Below is a small trained network, with its code and all its weights. Each question gives an input and a class and asks what happens when units are switched off, that is, made to give their printed mean instead of their output.

import numpy as np


def w(rows, s, z=0):
    codes = np.array(rows[::2]) - 128.0
    scale = np.full(codes.shape[1], s)
    scale[-1] = z or s
    return codes * scale


def f(y):
    return y / 2 * (1 + np.tanh(0.7978845608 * (y + 0.044715 * y**3)))


def log_softmax(a):
    a = a - a.max(-1, keepdims=True)
    return a - np.log(np.exp(a).sum(-1, keepdims=True))


def net(x, mask):
    res = np.array(x, float).reshape(1, 7) / 4 @ E
    y = f(res @ A[0][:, :-1].T + A[0][:, -1])
    res = res + np.where(mask, y, B[0][:, -1]) @ B[0][:, :-1]
    return log_softmax(res[-1] @ U[:, :-1].T + U[:, -1])


A, B = {}, {}
E = w([
[50,115,125,16,134,172,153,176,157,64,64],'x0',
[221,106,168,68,63,58,98,56,119,146,74],'x1',
[168,41,116,125,141,44,129,71,192,107,190],'x2',
[172,137,90,189,101,159,128,76,119,2,150],'x3',
[95,51,89,170,179,194,46,95,74,160,106],'x4',
[65,124,72,186,68,75,134,200,31,164,93],'x5',
[132,39,130,183,122,209,226,158,192,153,115],'x6',
],0.0098)
A[0] = w([
[136,151,127,109,127,100,139,117,168,48,146,100],'neuron 0',
[162,88,129,148,116,88,185,125,193,174,165,141],'neuron 1',
[166,166,138,118,114,119,129,96,160,81,121,26],'neuron 2',
[200,108,147,110,122,31,61,58,111,157,155,149],'neuron 3',
[157,170,132,105,123,90,144,106,162,7,170,162],'neuron 4',
[146,115,142,162,105,142,163,126,126,125,131,2],'neuron 5',
[147,103,126,160,143,94,152,110,165,111,174,31],'neuron 6',
[175,121,130,139,115,55,106,64,109,144,132,121],'neuron 7',
[101,146,129,50,156,73,72,130,97,165,137,135],'neuron 8',
[125,140,111,111,120,121,144,111,155,93,145,63],'neuron 9',
[209,169,204,87,115,142,145,98,179,128,147,93],'neuron 10',
[139,200,133,213,121,96,125,175,85,179,175,136],'neuron 11',
[144,180,73,184,115,154,73,90,26,98,124,152],'neuron 12',
[132,96,127,173,196,185,77,91,163,124,171,118],'neuron 13',
],0.013,0.0086)
B[0] = w([
[129,127,120,84,70,149,127,142,125,107,177,181],'neuron 0',
[189,100,155,201,117,126,78,215,98,154,124,195],'neuron 1',
[72,141,135,111,118,136,102,94,83,102,181,165],'neuron 2',
[128,104,247,162,76,99,149,142,120,43,69,253],'neuron 3',
[76,111,79,59,31,166,149,146,79,75,202,233],'neuron 4',
[105,160,107,101,129,116,118,137,146,161,138,135],'neuron 5',
[156,145,106,131,90,152,145,187,112,174,113,159],'neuron 6',
[121,92,218,168,114,122,116,159,132,67,97,206],'neuron 7',
[88,230,137,85,146,48,141,102,157,167,118,200],'neuron 8',
[141,113,121,94,86,125,114,129,137,92,152,143],'neuron 9',
[151,156,181,151,211,74,127,41,197,135,127,216],'neuron 10',
[86,161,85,158,143,123,54,225,84,217,186,227],'neuron 11',
[111,90,214,214,90,135,54,155,107,127,190,248],'neuron 12',
[153,87,95,121,141,217,130,80,100,128,184,218],'neuron 13',
],0.011,0.018)
U = w([
[133,118,8,59,95,168,174,158,97,129,123,114],'0',
[167,83,98,166,159,177,110,99,126,136,194,170],'1',
[118,90,166,178,88,128,115,168,98,93,120,193],'2',
[170,152,164,163,178,75,135,104,175,142,49,14],'3',
[188,165,50,142,151,85,107,88,90,107,130,2],'4',
[107,170,147,72,107,95,140,53,136,94,135,122],'5',
[103,108,50,135,221,176,165,24,130,138,127,20],'6',
[84,196,98,128,131,103,91,168,97,204,143,216],'7',
],0.012,0.0057)

Each question gives the input, the list of numbers given to net, and the class t.
The units are the neurons (one row each of A and B). Each row of codes is followed by its name. A weight is (code - 128) times the scale printed after its matrix; where a second scale follows, it is the last column's (A, B and U).
mask holds one flag per neuron, in row order. A switched-off neuron (its flag False) gives its mean, the last column of its row in B, instead of its output. The means were averaged over made-up inputs and are rounded, as every weight is.
A unit's drop is (log p(t) with every unit on - log p(t) with that unit switched off) / (log p(t) with every unit on - log p(t) with every unit switched off).
The circuit of an input: a set's keep is (log p(t) with only the set's units on - log p(t) with every unit switched off) / (log p(t) with every unit on - log p(t) with every unit switched off). Starting from the 12 units with the biggest drops (on a tie, the unit counted first), units are removed one at a time, each time the one whose removal leaves the highest keep (on an exact tie, the one counted first), for as long as the keep stays at least 0.8.
units of the circuit, in order: the units of the circuit, biggest drop first
most important unit: the unit with the biggest drop
k most important neurons: the k neurons with the biggest drops, biggest first
drop of u: that unit's drop, to one decimal
input [0,-6,-5,7,6,-8,-8], class 1: units of the circuit, in order	(neuron 13)
input [1,-1,1,-8,8,-2,-8], class 5: units of the circuit, in order	(neuron 8; neuron 11)
input [6,-3,2,-2,3,7,5], class 0: units of the circuit, in order	(neuron 12; neuron 3)
input [1,5,1,-6,5,-6,7], class 1: units of the circuit, in order	(neuron 13; neuron 3)
input [7,2,7,0,7,2,-1], class 5: 3 most important neurons	(neuron 12; neuron 11; neuron 1)
input [7,6,-8,7,-5,7,7], class 0: units of the circuit, in order	(neuron 3; neuron 12)
input [-3,7,-4,-7,2,0,3], class 3: units of the circuit, in order	(neuron 4; neuron 12)
input [-2,-4,-2,3,4,5,-2], class 7: 2 most important neurons	(neuron 3; neuron 11)
input [4,-7,-3,4,-3,-4,-7], class 0: units of the circuit, in order	(neuron 4; neuron 3)
input [-1,4,-2,7,3,-7,3], class 1: 2 most important neurons	(neuron 13; neuron 8)
input [-2,-3,6,-8,-4,0,-7], class 3: 3 most important neurons	(neuron 8; neuron 3; neuron 12)
input [2,-5,5,-1,-7,-6,-3], class 5: 2 most important neurons	(neuron 10; neuron 11)
input [0,-5,8,7,-7,-7,-2], class 0: 2 most important neurons	(neuron 4; neuron 6)
input [8,-5,7,1,-5,-8,4], class 0: most important unit	neuron 4
input [7,-2,5,-2,-1,-1,-6], class 5: 2 most important neurons	(neuron 8; neuron 11)
input [5,-1,-3,-1,6,-8,-7], class 5: 2 most important neurons	(neuron 11; neuron 8)
input [2,0,-7,2,0,0,-5], class 7: 2 most important neurons	(neuron 3; neuron 7)
input [6,2,6,-5,6,-2,-7], class 5: 3 most important neurons	(neuron 8; neuron 1; neuron 10)
input [4,-5,-7,-3,-2,-2,4], class 0: 2 most important neurons	(neuron 12; neuron 3)
input [8,8,-2,-7,-1,-7,2], class 3: units of the circuit, in order	(neuron 10)
input [8,-8,-3,4,4,0,-2], class 1: 2 most important neurons	(neuron 3; neuron 7)
input [2,2,-2,-1,7,-1,1], class 1: drop of neuron 3	0.4
input [5,5,-3,-8,-8,5,-2], class 7: drop of neuron 3	0.7
input [6,-6,-1,-1,-3,0,3], class 0: drop of neuron 9	0.0
